(in the rows, 128 means zero)
Each row of numbers stands for one element and depends on some of the facts below. Use the named rows to name the rest.

Named rows:
plebrekun: [137 130  92 136 125 134 131  99 115 156  89 135 149 118 157 101  95 115
 140 134 190 169 101 143 142 107 103 111 110 158 145 152  68 127  77 158
 142 137 139  93  96]
sute: [111  99  72 120 135 138 146  95 123 156 121 159 106 138 163 127  70 127
 102 141 187 159 114 160 142 128 123  94  99 170 133 177  74  93 105 176
 128 101 139 113 116]
klirustam: [143 109  98 140 138 107 140 144 121 133 104 142 152 119 186 112 102 140
 109 164 173 163 102 151 138 120 106  68  89 151 110 131 107  88  94 134
 152 120 126 136 113]
begrabes: [137 130  72 130 138 130 120  96 128 190 108 124 126 121 149  98  77 114
 121 132 188 186 142 153 140 114  91 109  98 173 133 147  88 106  98 165
 141  94 144  75  97]
koskal: [147 119  95 115 151 101 138 123 145 165 111 143 147 144 132 118  91 144
 158 126 177 148 123 178 140 117 108  89 123 144 141 148  76 112 105 146
 149 133 125 108 115]
givedre: [153 128 111 126 146  91 131 130 155 176 117 141 130 161 114 115  94 144
 165 119 169 127 123 161 145 126  91  84 126 159 118 150  70 109 107 133
 157 116 122 116 106]
gruful: [165 104  97 119 152  92 124 146 146 143 100 146 145 121 168 116 102 169
 147 139 169 164 132 154 145  98 106  61  94 116 127 128  96  99 108 123
 168 129  98 128 119]
gubok: [147 124  95 118 145  97 128 118 150 170 106 134 140 144 130 121  91 140
 153 122 180 144 128 165 141 114 114  85 124 148 127 150  71 121 108 152
 156 128 117 104 119]
mosubron: [167 105  78 124 135 105  99 145 154 166 125 109 124 128 158 122  90 170
 124 146 180 187 153 170 133 110  91  51  67 137 129  86  96 133  99 141
 186 110 100  93 128]
grobran: [153 101  97 116 142  89 128 146 141 137  90 130 142 126 169 133 100 169
 140 143 177 147 124 165 138 110 112  41  93 132 110 124  99 117 109 132
 176 147  96 129 129]
ridaklun: [145 122  79 104 143 102 115 117 152 188  97 114 137 127 136 114  81 143
 147 124 189 165 149 186 133 118  91  83 105 159 132 136  78 122 108 158
 156 128 125  85 109]
brubros: [147 123  92 118 147  97 135 112 144 168 104 134 145 144 135 119  87 139
 156 123 182 151 130 170 139 113 116  84 123 146 132 151  77 120 110 152
 153 135 116 103 120]
ludre: [147 123  96 121 145  99 129 118 148 169 105 134 140 145 131 122  90 142
 154 119 180 141 128 169 140 113 112  81 124 149 126 151  74 121 110 150
 155 129 120 102 119]
pofu: [134 108  69  97 150 107 126 114 153 182 113 130 127 136 137 126  75 149
 135 126 180 161 147 194 139 125  98  79  98 158 137 142  84 108 118 167
 146 115 128  94 111]
skaplan: [166 122  79 108 149  62 122 158 171 142 109 145 160 134 166  93 107 150
 149 143 174 209 141 136 152 105 128  71  94 117 110 110  73  99 111 155
 162 122  66 153 115]
graplazu: [142 116  98 116 139 115 131 111 132 154  84 128 156 126 143 127  98 145
 162 129 188 140 109 188 135 113 106  81 117 148 146 148  74 136  92 145
 158 164 132  92 115]
tuzul: [150 126  75 110 151 105 113 116 157 197 110 123 129 132 130 108  77 140
 146 121 184 170 156 179 138 111  92  93 110 152 136 141  83 113 114 154
 153 107 124  78 110]
plebrim: [141 110  86 107 150 104 132 114 150 172 112 135 122 139 139 124  81 146
 141 131 193 149 135 178 132 120 120  84 123 152 129 160  70 112 110 153
 154 128 114 105 128]
doklen: [145 119  91 112 149 101 126 121 150 176 103 125 133 130 143 114  84 141
 142 131 200 151 134 176 131 114 118  87 131 152 126 159  70 118 108 150
 156 133 117 101 128]
stosti: [161 116  82 111 122  56 165 160 136 144 140 123 149 148 160 123  67 158
 103 141 206 180 124 108 137  83  95  91 107 101 143  75  52 125 102 164
 166 103  51 135 120]
pova: [156 124  95 125 155 108 130 115 149 174 116 146 146 140 129 110  89 139
 161 117 173 157 134 169 143 104 108 104 127 137 149 151  74 112 104 141
 149 118 126  97 115]

How the elements are related:
gukom: refers to; bestes: uses; fleklok: points at; brilel: is of sort
befiza fleklok:tosi brilel:848
begrabes gukom:tuplun, flostetru fleklok:stazar brilel:848
boplim fleklok:rufa brilel:365
braku fleklok:drafol brilel:365
brastan fleklok:pegro brilel:709
bratra bestes:ruvor fleklok:grava brilel:848
brebro gukom:bratra, fosku, fotor, driklor fleklok:klodel brilel:365
bribrun fleklok:skifu brilel:332
brisu bestes:grobran brilel:709
brizi fleklok:miskan brilel:709
broko bestes:vastir fleklok:misteflum brilel:848
brorer gukom:givedre, nezum fleklok:ludre brilel:848
brosem bestes:duven brilel:332
brubros brilel:332
brudalol gukom:tredo, gifak, sudrim, zimoti, dugim, pladrafan bestes:klidiser fleklok:roflos brilel:848
bruki gukom:fomem, dropos, broko, bratra bestes:boplim fleklok:grefer brilel:848
bugam fleklok:goro brilel:332
datun bestes:pilim fleklok:fivem brilel:709
doklen brilel:709
drafol fleklok:griskek brilel:365
dretevu gukom:plidrar, mikigrok, driklor fleklok:totrobror brilel:848
dridron gukom:driska, graklaflen, mosubron, ridaklun, gretros, mikigrok bestes:fligo brilel:332
driklor bestes:gudel fleklok:klirustam brilel:332
dripun bestes:mosubron fleklok:klobrel brilel:709
driska bestes:griskek fleklok:stosti brilel:365
dropos brilel:332
drorefin fleklok:tredo brilel:365
droso gukom:gatum, misteflum, pilim, ludre fleklok:stotrudrer brilel:365
dugim brilel:365
duven bestes:brisu fleklok:stiklek brilel:709
faza gukom:nevo bestes:flopluflar brilel:365
firos gukom:vogul, pova, fopu, ridaklun, pladrafan fleklok:bribrun brilel:365
fisker bestes:neste brilel:709
fivem brilel:332
flestopum gukom:doklen, grava bestes:meklefom brilel:365
fligo gukom:tredo, brastan, zudodrum, fotor, grudenel, matrul bestes:lumor fleklok:nevo brilel:709
flopluflar brilel:365
flostetru bestes:niklan fleklok:zudodrum brilel:332
flustigus gukom:sebul, plaruplim, broko, stozoflim, niklifi, niklan, pofu, befiza, bugam, susuk brilel:709
fodul bestes:mefle brilel:365
fomem fleklok:pilim brilel:365
fopu bestes:zazel brilel:332
fosku fleklok:broko brilel:848
fotor bestes:kogru brilel:848
fudrin fleklok:kladroklu brilel:365
gatum bestes:stozoflim fleklok:nimoki brilel:848
gedel bestes:skeflustem brilel:365
gibrim fleklok:flestopum brilel:709
gifak brilel:365
giflimu gukom:doklen, brisu, lupo, natrogrek, mosubron, brubros bestes:roflos brilel:332
gistor fleklok:terok brilel:332
givedre fleklok:gedel brilel:365
goro fleklok:zoduskem brilel:365
gozi gukom:natrogrek, skaplan, nerak, meklefom, klaga brilel:365
graklaflen bestes:fopu fleklok:givedre brilel:332
graplazu fleklok:tosek brilel:365
grava bestes:rivek brilel:332
grefer bestes:susuk brilel:365
gretros bestes:skaplan brilel:365
grevufus bestes:nimoki brilel:332
grinok bestes:grevufus fleklok:skistel brilel:365
griskek gukom:skodrus, bribrun, pesil, zoduskem bestes:plidrar fleklok:firos brilel:709
grobran bestes:firos brilel:332
grudenel bestes:gedel brilel:709
gruful bestes:mastek brilel:365
grules fleklok:fosku brilel:332
grusidres gukom:sudrim, niklan, tuplun, meklefom bestes:gatum brilel:365
grustam brilel:365
gubok brilel:332
gudel bestes:klapla brilel:365
kaskik fleklok:rivek brilel:709
kladroklu fleklok:nerak brilel:709
klaga brilel:365
klapla brilel:332
klekle brilel:709
klidiser gukom:dropos, pilim, sketos, nezum bestes:nadrur brilel:848
klirustam gukom:stozoflim, drafol, tosek bestes:zimoti brilel:365
klobrel bestes:faza brilel:848
klodel bestes:pekles brilel:365
kogru bestes:sketos brilel:365
koskal brilel:365
ligri brilel:365
lozu bestes:trorer fleklok:bratra brilel:848
ludre fleklok:nezum brilel:332
lumor bestes:bruki fleklok:skolel brilel:365
lupo brilel:365
mastek bestes:vuflik fleklok:lozu brilel:365
matrul fleklok:skeflustem brilel:332
mefle bestes:stefabis fleklok:grules brilel:365
meklefom bestes:stagru brilel:332
meraton brilel:709
mevik gukom:fivem, rufa, zamek, grudenel bestes:brubros fleklok:stefabis brilel:709
mikigrok fleklok:mastek brilel:365
miskan fleklok:gibrim brilel:365
misteflum brilel:709
mosubron bestes:stosti brilel:848
muplil brilel:848
mupo bestes:fotor brilel:365
nadrur brilel:365
naklek gukom:befiza bestes:niklifi brilel:848
nane bestes:zeskol brilel:709
natrogrek brilel:848
neflil bestes:mupo fleklok:zimoti brilel:848
nepler fleklok:brebro brilel:848
nerak fleklok:zeskol brilel:365
neste bestes:skodrus fleklok:datun brilel:848
nevo fleklok:duven brilel:365
nezum bestes:driska fleklok:plodrir brilel:332
niklan fleklok:zazel brilel:365
niklifi bestes:brudalol fleklok:susuk brilel:332
nimoki fleklok:grustam brilel:848
nisil gukom:fisker, rivek bestes:gruful fleklok:fomem brilel:848
notrizu bestes:stazar fleklok:boplim brilel:365
pabrivil bestes:dripun brilel:365
pafol brilel:365
pegro bestes:flostetru fleklok:zuskape brilel:365
pekles gukom:tiflo, venen, kogru, klaga bestes:pabrivil fleklok:stestol brilel:365
pesil brilel:709
pilim bestes:naklek brilel:709
pladrafan fleklok:sato brilel:365
plalaba fleklok:driska brilel:332
plamo brilel:365
plaruplim bestes:skifu brilel:332
plebrekun gukom:driska, graplazu, gibrim brilel:365
plebrim brilel:709
plefam gukom:zoduskem, givedre brilel:365
pleze bestes:triklel brilel:848
plidrar fleklok:flostetru brilel:332
plodrir brilel:332
ploke fleklok:vastir brilel:709
plonal gukom:bribrun, nevo, skegu, ligri, gudel, tosek fleklok:brisu brilel:365
pofu brilel:848
pova fleklok:gatum brilel:365
raflo fleklok:driklor brilel:709
ridaklun brilel:848
rivek bestes:grinok brilel:332
roflos fleklok:drorefin brilel:365
rufa fleklok:dretevu brilel:365
ruvor bestes:vogul fleklok:zuposim brilel:365
sato gukom:gedel, skolel, fodul, gubok, pilim, grules, meraton fleklok:mikigrok brilel:365
sebul bestes:dridron fleklok:kaskik brilel:332
skaplan bestes:klobrel fleklok:mevik brilel:332
skeflustem bestes:totrobror fleklok:grobran brilel:848
skegu bestes:tiflo brilel:365
sketos fleklok:raflo brilel:365
skifu bestes:lozu fleklok:gistor brilel:848
skistel brilel:365
skodrus bestes:mevik fleklok:matrul brilel:365
skolel fleklok:skodrus brilel:365
sodri fleklok:tiflo brilel:332
sofle gukom:tredo, graplazu fleklok:fudrin brilel:365
stagru bestes:fodul brilel:332
stavu gukom:terok, zudodrum, trerem, brosem fleklok:lumor brilel:365
stazar bestes:terok fleklok:stagru brilel:365
stefabis bestes:klodel fleklok:plalaba brilel:365
stestol gukom:zuskape, stagru, gibrim, fudrin, klekle, plamo bestes:bratra fleklok:meraton brilel:848
stiklek brilel:365
stofam bestes:pegro brilel:709
stolil fleklok:trerem brilel:848
stosti bestes:lupo fleklok:brudalol brilel:332
stotrudrer brilel:365
stozoflim bestes:plaruplim brilel:332
sudrim fleklok:niklan brilel:365
susuk bestes:pleze fleklok:neste brilel:848
sute gukom:pofu, befiza, zuposim, plebrim brilel:709
terok bestes:fisker fleklok:skaplan brilel:365
tiflo bestes:broko fleklok:stolil brilel:709
tinim bestes:grudenel brilel:848
tiskudran gukom:tuzul, grefer brilel:365
tosek brilel:365
tosi bestes:nisil brilel:332
totro gukom:sebul, terok, mupo, grava, lumor bestes:tinim brilel:848
totrobror fleklok:droso brilel:332
tredo brilel:332
trerem fleklok:plidrar brilel:365
triklel gukom:gedel, skolel, gretros fleklok:brorer brilel:365
trorer bestes:doklen brilel:365
tuplun brilel:365
tuzul fleklok:grusidres brilel:848
vastir brilel:848
venen brilel:848
vogul bestes:nezum fleklok:sodri brilel:365
vuflik gukom:tiflo, ligri bestes:koskal brilel:365
zamek brilel:365
zazel fleklok:sofle brilel:365
zeskol bestes:graklaflen fleklok:graplazu brilel:709
zimoti bestes:sebul fleklok:mefle brilel:365
zoduskem fleklok:brastan brilel:332
zonam gukom:sebul, pafol, vastir, muplil, koskal brilel:365
zudodrum fleklok:plonal brilel:848
zuposim fleklok:nepler brilel:365
zuskape fleklok:dugim brilel:848

Rows to name:
No name comes twice in this set of rows, the named rows included.
[147 132  91 147 140 134 131  98 119 168 110 149 138 126 148 100  88 111
 137 128 177 171 117 140 145 102 103 122 115 155 146 161  80 105  86 148
 136 102 146  87 101] -> stavu
[148 118  83 112 151 113 115 112 148 194 104 118 126 129 133 120  77 145
 144 120 186 154 154 188 134 114  89  84 108 156 135 144  92 115 113 148
 158 118 133  75 114] -> stolil
[149 113  74 128 131 120 112 115 120 163  86 126 120 105 183 101  84 141
 123 143 187 195 142 133 142 107  82  67  58 155 114 122 107 104  96 143
 164 113 113  95 100] -> stestol
[150  94  98 111 142  96 124 144 140 143  83 122 124 116 179 134  97 178
 131 153 194 139 124 173 126 118 111  28  88 138 102 135 101 117 104 124
 185 159  96 125 141] -> brisu
[145 116 101 120 149 106 138 117 139 164 105 136 149 141 134 127  92 145
 156 130 177 134 117 190 136 120 107  79 124 151 139 151  84 119 103 137
 153 142 134 102 121] -> nerak
[136 128  94 139 134 121 140 104 121 160 108 145 142 135 146 105  90 117
 133 136 180 161 107 149 142 120 102 105 111 165 134 153  78 109  89 151
 139 117 142 105 103] -> tiskudran
[139 114 104 117 151  90 152 124 133 156 104 131 156 149 134 130  93 145
 149 145 177 126 105 208 128 141 110  67 125 166 126 143  94 120 104 137
 152 157 138 113 130] -> tosek
[170 102 101 141 129 106 121 155 146 130 152 122 140 158 147 141 104 175
 127 160 166 164 112 181 132 127 109  45  74 139 137  77  89 156  82 130
 191 122 104 115 149] -> klodel
[157 118  65  94 161  70  70 180 212 159  90 129 162 109 174  73 127 154
 154 149 163 227 168 176 153 120 130  59  79 136  88 125  78  81 120 161
 157 122  89 152  96] -> skifu
[131 123  90 136 136 123 144 102 120 158 112 152 142 137 150 110  87 117
 131 138 175 162 106 153 144 120 107 103 110 166 137 155  79 104  90 156
 133 115 143 107 102] -> zonam
[149 119 100 120 151 103 130 128 152 168 110 136 150 136 134 120  94 143
 152 123 176 141 124 178 138 109 108  95 132 140 144 152  75 109 106 141
 149 127 131 105 114] -> boplim
[140 128  92 144 125 148 125  89 106 159  86 132 148 108 162 105  94 115
 140 131 191 167 106 145 140  98 101 114 110 154 153 157  76 129  75 150
 146 135 149  75  99] -> sofle
[163 121  95 132 157 122 125 108 141 178 118 147 141 131 132 113  88 136
 158 113 172 155 138 167 143  92 107 111 129 128 159 158  82 111 103 135
 148 111 135  81 118] -> sudrim
[140 123  63 104 108  79 157 138 106 153  93 108 142  97 200  97  59 139
  83 146 231 212 127  88 136  78  63 104  80 122 140  84  63 106  91 180
 149 107  68 116  80] -> brudalol
[148 111  94 145 131 130  87 165 148 152  82 106 143  58 218  96 108 140
  87 149 209 170 131 119 135  66 123 100 116 120 114 165  71  92  90 143
 157 103 124 109 100] -> fligo

Now the same elements, written a new way:
Some elements and their rows:
klidiser: [151 140 100 150 114 147 153  88 104 142 148 123 146 179 155 126 129 123
 124 131 143 191 114 174 149 111 136]
bruki: [168 137  77 135 131 142 158 100 141 130 153 120 169 192 167 127 119 108
 120 117 135 184  96 173 131 104 160]
sato: [135 138  94 150 117 142 149  83 104 122 141 138 131 164 148 114 135 141
 126  98 116 175 116 161 148 125 133]
dretevu: [162 137 104 147 120 151 145  91 107 125 144 146 125 162 151 124 127 136
 123 104 112 187 110 148 141 116 123]
sute: [154 141  88 141 117 156 136  94 119 111 132 139 101 155 145 113 109 134
 116 106 125 188 109 142 143 116 142]
vuflik: [138 140  86 146 123 146 151  92 101 135 140 125 135 173 159 148 115 124
 125 132 146 197 116 153 150 108 137]
sofle: [142 134  97 156 123 149 145  93 112 119 151 146 119 170 151 128 121 142
 129  92 110 186 110 143 142 119 122]
pofu: [159 146  97 136 136 156 143 101  99 137 151 137 132 145 147 134 109 128
 110 100 121 170 118 131 142 115 139]
tredo: [165 131 123 104 177 142 148  97  94 160 113 141 144 130 157  94  97 129
 143  99 143 224 118 149 147 105 182]
stofam: [144 142  94 142 114 155 143  95 117 135 146 125 120 180 142 115 106 121
 119 116 160 189 115 160 148 104 145]
flostetru: [147 142  99 140 129 156 150 101  93 145 162 135 140 179 154 137 105 117
 112 113 158 176 123 136 161 103 138]
stiklek: [145 141  99 137 124 147 143  94  91 132 134 151 127 160 138 120 119 130
 123  99 123 185 129 123 148 118 132]
skifu: [176 156 105 167 100 177 101  57 108 188 109  89 143 159 165 190 113 151
 128 114 171 200 123 137 126 106 159]
sodri: [151 136  96 148 129 153 146  92 108 126 159 142 125 159 160 126 120 138
 115  97 121 169 105 147 154 119 137]
drorefin: [145 129 112 112 178 132 149  94 108 148 111 127 144 129 159 106 101 140
 150 105 130 228 107 166 138 111 174]
grinok: [134 137  91 152 129 147 145  91 116 145 158 115 146 181 159 153 108 130
 126 111 149 184 108 162 145 107 142]
ruvor: [128 135  98 164 122 151 134  90 114 148 165 113 138 178 167 153 105 140
 126 119 144 186 110 163 147 111 145]
fivem: [162 142 109 135 132 158 141  98  92 138 144 155 128 163 147 117 112 125
 117  91 134 178 129 114 152 111 137]
gibrim: [149 143 107 147 122 158 131  97 119 135 151 139 108 169 135  93 110 129
 116  75 134 173 122 143 143 116 145]
kaskik: [150 144  95 140 119 155 133  93 114 124 140 137 108 159 137 104 112 132
 113  96 129 177 115 143 144 117 145]
gistor: [189 152  88 139 123 170 117  60 114 160  94 113 145 145 162 162 118 148
 124  77 148 187 111 126 127 116 169]

Name these rows:
No name comes twice in this set of rows, the named rows included.
[142 144  98 141 109 154 144 100 107 133 152 131 119 189 140 108 109 115
 116 121 162 185 124 149 154 105 139] -> zeskol
[147 138  98 153 135 155 145  91 113 157 169 115 149 183 163 144 108 129
 119 101 160 173 109 164 151 107 153] -> graklaflen
[144 141 106 147 127 150 146 100  96 138 155 149 128 168 137 119 114 129
 121  81 123 174 131 121 147 115 128] -> graplazu
[135 149 102 137 110 150 146  94  94 151 147 125 130 185 133  92 115 106
 116 119 168 175 139 161 159 109 158] -> pilim
[167 134 107 117 166 146 139  84 112 151 113 124 143 131 166 118 106 142
 138 100 136 215 103 163 140 111 179] -> plalaba
[157 144  94 143 137 159 142  98 112 136 158 130 131 145 152 141 108 137
 109  94 117 165 105 142 138 115 142] -> befiza
[158 126 111 107 178 142 166  89 105 159 116 121 155 143 152 126 100 130
 145 121 175 230  99 193 154  95 167] -> stosti
[138 142  90 147 138 150 143 102 105 129 160 137 127 154 151 135 106 136
 113  87 119 164 115 128 144 118 137] -> niklan
[133 143  88 151 135 145 145  90 105 136 158 125 138 153 149 125 119 140
 117  83 120 156 113 155 144 124 150] -> sketos
[136 143 108 154 116 153 139  88  86 158 160 121 142 174 166 127 115 128
 119 127 156 176 130 159 167 114 156] -> nezum
[161 145 106 139 129 158 144 105  94 134 156 149 129 158 139 121 113 125
 112  93 118 170 128 124 145 113 127] -> zudodrum
[157 141 106 135 120 151 150  96  97 151 144 136 146 181 144 131 115 112
 120 129 153 196 126 146 151 102 131] -> klobrel
[138 143 106  87  99 132 109  79 118 188 151 147 199 184 110 155  87 130
 116 111 151 171 120 129 178  89 146] -> grefer

Now the same elements, written a new way:
Named rows:
fivem: [178 107 168 107 120 153 101 130 144 146 121 122 132 126 150 164 162 108
 107 134 137 180 149 190  98  86 165 102 132 129 143  97]
sebul: [185 154 108 187 191 149 113 170  59 132  96 169 105 135 102  94 174  89
 178 168  61 135 158  95 112 132  80 137  80  80 113  94]
rivek: [136 162 117 102 129 142 105 152  79  98 130 142 168 115 103 131 166 127
 115 115 109 193 112 157 166 148 109  88 126 141  72  95]
driklor: [142 175 137 135 194 134 152 137  67  98 118 200 116 104 103 102 126 155
 125 168 122 148 139  99 114 137 113 105  89 135 136 131]
stagru: [178 163 112  99 111 157 156 145 115 133  96 194 100 147 127  90 138 169
 116 140 115 212 113 160 170 157 174 114 104 143 116 105]
graplazu: [170 113 196 115 160 113 155 135 140 140 152 140 112 112 127 112  82 143
 119 165 144 141 170 120  82  89 141 144 149  98 167 121]
gruful: [115 159 111 100 127 135 114 153  77 128 136 144 169 140 113 109 166 131
 123 101 112 175 101 157 164 157 117  89 143 136  70  93]
niklan: [153 134 153 172 179  96 144 143 133 122 148 117 125 128 162 108  85 112
 130 164 139 137 116 160  75  85 100 160 119  84 168 175]
goro: [121 126 182 116 133 113 122 118 134 112 176 131 118 123 185 141 110 149
 144 131 136 123 172 132  97  90 123 144 103  77 154 150]
mastek: [104 171 123 121 168  94 143 137  71  78 168 172 151 112 127  96 118 161
 158 150 109 134 140  92 151 153  94 110 105 134  77 116]
zazel: [132 109 164 106 138  88 110 144 146 112 174 113 121 156 176 130  81 131
 135 159 148 134 162 102  95  87 101 142 149 102 163 142]
braku: [125 135 183 114 136 120 120 119 132 123 176 125 114 125 181 154 115 148
 145 128 141 125 171 133  96  89 126 150 104  86 155 142]
miskan: [125 130 184 111 138 117 120 118 130 116 177 125 112 122 182 150 108 147
 145 131 140 122 174 128  96  90 124 144 103  82 158 148]
klirustam: [111 151 110 151 125 141  87 159  86 155 137 149 148 193 177 119 168 116
 140 116  91 174  89 159 143 120  90 113 103 137  67 103]
pafol: [164 122 137 143 124 145 103 144 134 152 125 112 134 146 165 147 160  91
 108 120 132 166 101 194  92  88 142 137 124 118 143 145]
ligri: [155 128 146 124 123 139  95 150 141 131 161 104 146 135 163 161 156  84
 121  94 132 154 119 194 148  91 119 137 133 129 153 149]
faza: [108 163 105 116 120 132  96 148  90 127 160 125 170 168 160 125 160 124
 134  92 106 169  94 171 160 135 104 105 119 140  66 111]
bratra: [ 88 175 132 108 209  74 177  88  71  88 128 181 183  94 100  85  84 153
 113 127 133 130  91 130  80 143 161  92 124 139  93 178]
fotor: [108 169 115 113 146 143 165 164  76 157  87 166 159 117 101  86 164 121
 112 128 122 175  91 174 142 148 153  98 148 140  72 101]
klobrel: [101 164 109  96 119 135 149 158  88 151 125 129 167 137 117  94 160 129
 129  92 112 165  98 154 165 154 132  96 150 143  68  91]
neflil: [ 97 169 126 115 145 102 172 155  83 119 161 154 148 111 148  89 111 161
 163 128 113 125 136  96 152 145 100 127 108 124  88 126]

Rows to name:
No name comes twice in this set of rows, the named rows included.
[126 150 113 134 120 146 123 138  99 157 109 184 142 175 169  90 160 160
 121 135 115 196  92 169 148 118 150 113 118 139  68  94] -> flestopum
[188 117 182 122 131 154 118 136 134 153  91 129 129 108 121 154 164 113
 104 148 140 186 148 193  86  86 169 110 137 130 156 100] -> tredo
[150  96 172  96 119 150  99 116 145 162 143 163 117 172 182 147 160 150
 105 117 142 158 141 181  83  93 173 110 149 110  91  91] -> plebrekun
[101 125 160 145 126 112 159 121 136 155 165 128 132 144 194 118 113 159
 151 138 138 119 148 129  74  82 135 155 100  60 138 141] -> begrabes
[ 99 155 110 143 118 136 142 152 102 159 106 168 168 182 183  92 162 154
 127 120 109 178  85 164 105 108 135 112 128 132  64  98] -> totro
[148 119 168 120 118 146 153 161 142 159 101 102 148 120 145 121 148 103
 112 110 138 152 122 191 108  87 159 136 152 104 147 119] -> natrogrek
[ 93 167 116 111 136  95 164 148  80 121 169 166 155 128 163  95 122 167
 174 118 110 126 130  96 148 145  99 122 108 131  67 107] -> nisil
[159 165 123 108 139 150 124 146  85 135  97 175 152 116  99 115 164 141
 108 148 121 196 117 164 153 131 152  84 138 139  77  93] -> fopu

